Below is a small trained network, with its code and all its weights. Each question gives an input and a class and asks what happens when units are switched off, that is, made to give their printed mean instead of their output.

import numpy as np


def w(rows, s, z=0):
    codes = np.array(rows[::2]) - 128.0
    scale = np.full(codes.shape[1], s)
    scale[-1] = z or s
    return codes * scale


def norm(h):
    return h / np.sqrt((h * h).mean(-1, keepdims=True) + 1e-5)


def f(y):
    return y / 2 * (1 + np.tanh(0.7978845608 * (y + 0.044715 * y**3)))


def log_softmax(a):
    a = a - a.max(-1, keepdims=True)
    return a - np.log(np.exp(a).sum(-1, keepdims=True))


def net(x, mask):
    res = np.array(x, float).reshape(1, 5) / 4 @ E
    u = 0
    for l in range(3):
        y = f(norm(res) @ A[l][:, :-1].T + A[l][:, -1])
        res = res + np.where(mask[u : u + 3], y, B[l][:, -1]) @ B[l][:, :-1]
        u += 3
    return log_softmax(norm(res)[-1] @ U[:, :-1].T + U[:, -1])


A, B = {}, {}
E = w([
[136,118,168,138,129,97,57,186,115,30,45,135],'x0',
[153,135,102,121,190,221,4,136,150,187,86,242],'x1',
[189,71,102,218,136,92,71,129,83,93,195,86],'x2',
[127,123,132,125,124,126,126,120,126,125,128,132],'x3',
[121,124,130,128,128,131,127,131,129,128,131,125],'x4',
],0.004)
A[0] = w([
[175,150,146,183,122,43,206,87,95,64,251,50,2],'0.n0',
[107,185,195,159,63,8,167,186,72,17,41,57,83],'0.n1',
[81,151,160,100,173,203,213,104,162,187,103,189,76],'0.n2',
],0.0028,0.00055)
B[0] = w([
[2,105,2,215,133,89,46,73,131,122,113,67,233],'0.n0',
[160,9,135,24,126,112,196,151,234,97,193,162,253],'0.n1',
[175,67,87,134,77,103,122,131,130,118,84,73,176],'0.n2',
],0.0042,0.0038)
A[1] = w([
[156,139,187,141,131,123,84,169,97,70,106,178,37],'1.n0',
[129,168,160,91,166,164,106,120,147,193,95,213,80],'1.n1',
[213,141,155,174,201,167,97,104,92,146,254,197,4],'1.n2',
],0.0048,0.0024)
B[1] = w([
[138,220,111,156,133,141,138,73,28,155,66,64,171],'1.n0',
[86,115,105,187,97,114,105,179,59,85,166,137,250],'1.n1',
[178,168,213,97,95,79,135,142,255,168,203,163,218],'1.n2',
],0.006,0.0026)
A[2] = w([
[223,150,207,204,225,127,3,117,147,136,154,120,5],'2.n0',
[48,124,95,100,88,90,219,85,165,153,163,22,125],'2.n1',
[144,72,59,165,79,237,122,166,144,203,209,219,86],'2.n2',
],0.0038,0.0019)
B[2] = w([
[208,187,175,46,103,159,194,52,143,181,81,111,181],'2.n0',
[218,221,184,132,163,234,91,130,79,185,66,188,254],'2.n1',
[2,75,107,104,123,6,215,147,102,110,153,70,194],'2.n2',
],0.0057,0.0047)
U = w([
[235,238,170,99,116,205,131,84,89,178,61,124,249],'0',
[129,113,176,35,127,179,200,161,223,59,93,156,51],'1',
[2,98,72,109,107,100,169,171,77,156,139,138,103],'2',
[74,187,116,148,130,155,35,189,66,68,56,178,113],'3',
[109,143,40,244,156,183,118,59,90,155,177,69,40],'4',
[182,50,104,150,133,87,81,126,150,36,147,89,143],'5',
[138,158,155,104,104,53,132,110,219,185,214,152,107],'6',
],0.01,0.0014)

Each question gives the input, the list of numbers given to net, and the class t.
The units are the neurons (one row each of A and B). Each row of codes is followed by its name. A weight is (code - 128) times the scale printed after its matrix; where a second scale follows, it is the last column's (A, B and U).
mask holds one flag per neuron, layer by layer. A switched-off neuron (its flag False) gives its mean, the last column of its row in B, instead of its output. The means were averaged over made-up inputs and are rounded, as every weight is.
A unit's drop is (log p(t) with every unit on - log p(t) with that unit switched off) / (log p(t) with every unit on - log p(t) with every unit switched off).
The circuit of an input: a set's keep is (log p(t) with only the set's units on - log p(t) with every unit switched off) / (log p(t) with every unit on - log p(t) with every unit switched off). Starting from all 9 units, units are removed one at a time, each time the one whose removal leaves the highest keep (on an exact tie, the one counted first), for as long as the keep stays at least 0.8.
units of the circuit, in order: the units of the circuit, biggest drop first
most important unit: the unit with the biggest drop
top k neurons: the k neurons with the biggest drops, biggest first
top k neurons in layer l: the k neurons of layer l with the biggest drops, biggest first
drop when u is switched off: that unit's drop, to one decimal
input [1,3,-1,-4,3], class 3: top 4 neurons => [0.n1; 1.n1; 1.n0; 0.n0]
input [3,2,-8,4,-3], class 3: units of the circuit, in order => [1.n1]
input [0,6,1,-8,5], class 6: top 2 neurons => [1.n2; 0.n0]
input [-8,1,-7,-6,-8], class 2: top 2 neurons => [2.n2; 1.n1]
input [-1,-5,3,4,6], class 4: units of the circuit, in order => [0.n0; 2.n1]
input [-5,-2,1,8,7], class 4: top 3 neurons => [0.n0; 2.n0; 1.n2]
input [3,-6,-1,-2,0], class 1: units of the circuit, in order => [0.n1; 2.n1]
input [-5,-6,2,-8,-5], class 4: top 2 neurons => [0.n0; 2.n0]
input [1,3,7,-3,-6], class 0: top 2 neurons => [2.n0; 0.n1]
input [0,1,-5,-5,-8], class 2: units of the circuit, in order => [2.n1; 1.n1]
input [-2,-6,0,2,-8], class 0: top 3 neurons => [2.n1; 1.n1; 2.n2]
input [-1,5,-8,8,7], class 2: units of the circuit, in order => [2.n2; 1.n1]
input [-2,-5,4,-3,4], class 4: top 2 neurons => [0.n0; 2.n1]
input [-2,8,-2,-6,2], class 2: units of the circuit, in order => [2.n2]
input [-4,-7,3,-3,7], class 4: top 3 neurons => [0.n0; 2.n1; 2.n0]
input [0,8,6,2,-2], class 6: top 3 neurons => [1.n2; 2.n1; 2.n2]
input [3,-7,0,6,-7], class 1: top 2 neurons in layer 0 => [0.n1; 0.n2]
input [-7,1,-5,0,0], class 2: top 2 neurons => [2.n2; 0.n0]
input [1,2,0,6,4], class 3: top 4 neurons => [1.n1; 0.n1; 2.n1; 1.n0]
input [2,1,7,-1,-2], class 0: top 3 neurons => [2.n0; 0.n1; 1.n1]
input [1,4,-4,7,-6], class 3: most important unit => 0.n1
input [5,1,-6,2,-5], class 3: top 2 neurons in layer 2 => [2.n0; 2.n2]
input [0,2,-8,-4,-3], class 2: top 2 neurons in layer 1 => [1.n1; 1.n0]
input [1,3,-3,-3,5], class 3: top 2 neurons in layer 1 => [1.n2; 1.n0]
input [-6,6,6,-8,5], class 6: drop when 1.n2 is switched off => 0.5
input [0,-6,4,1,-7], class 4: top 2 neurons in layer 1 => [1.n2; 1.n1]
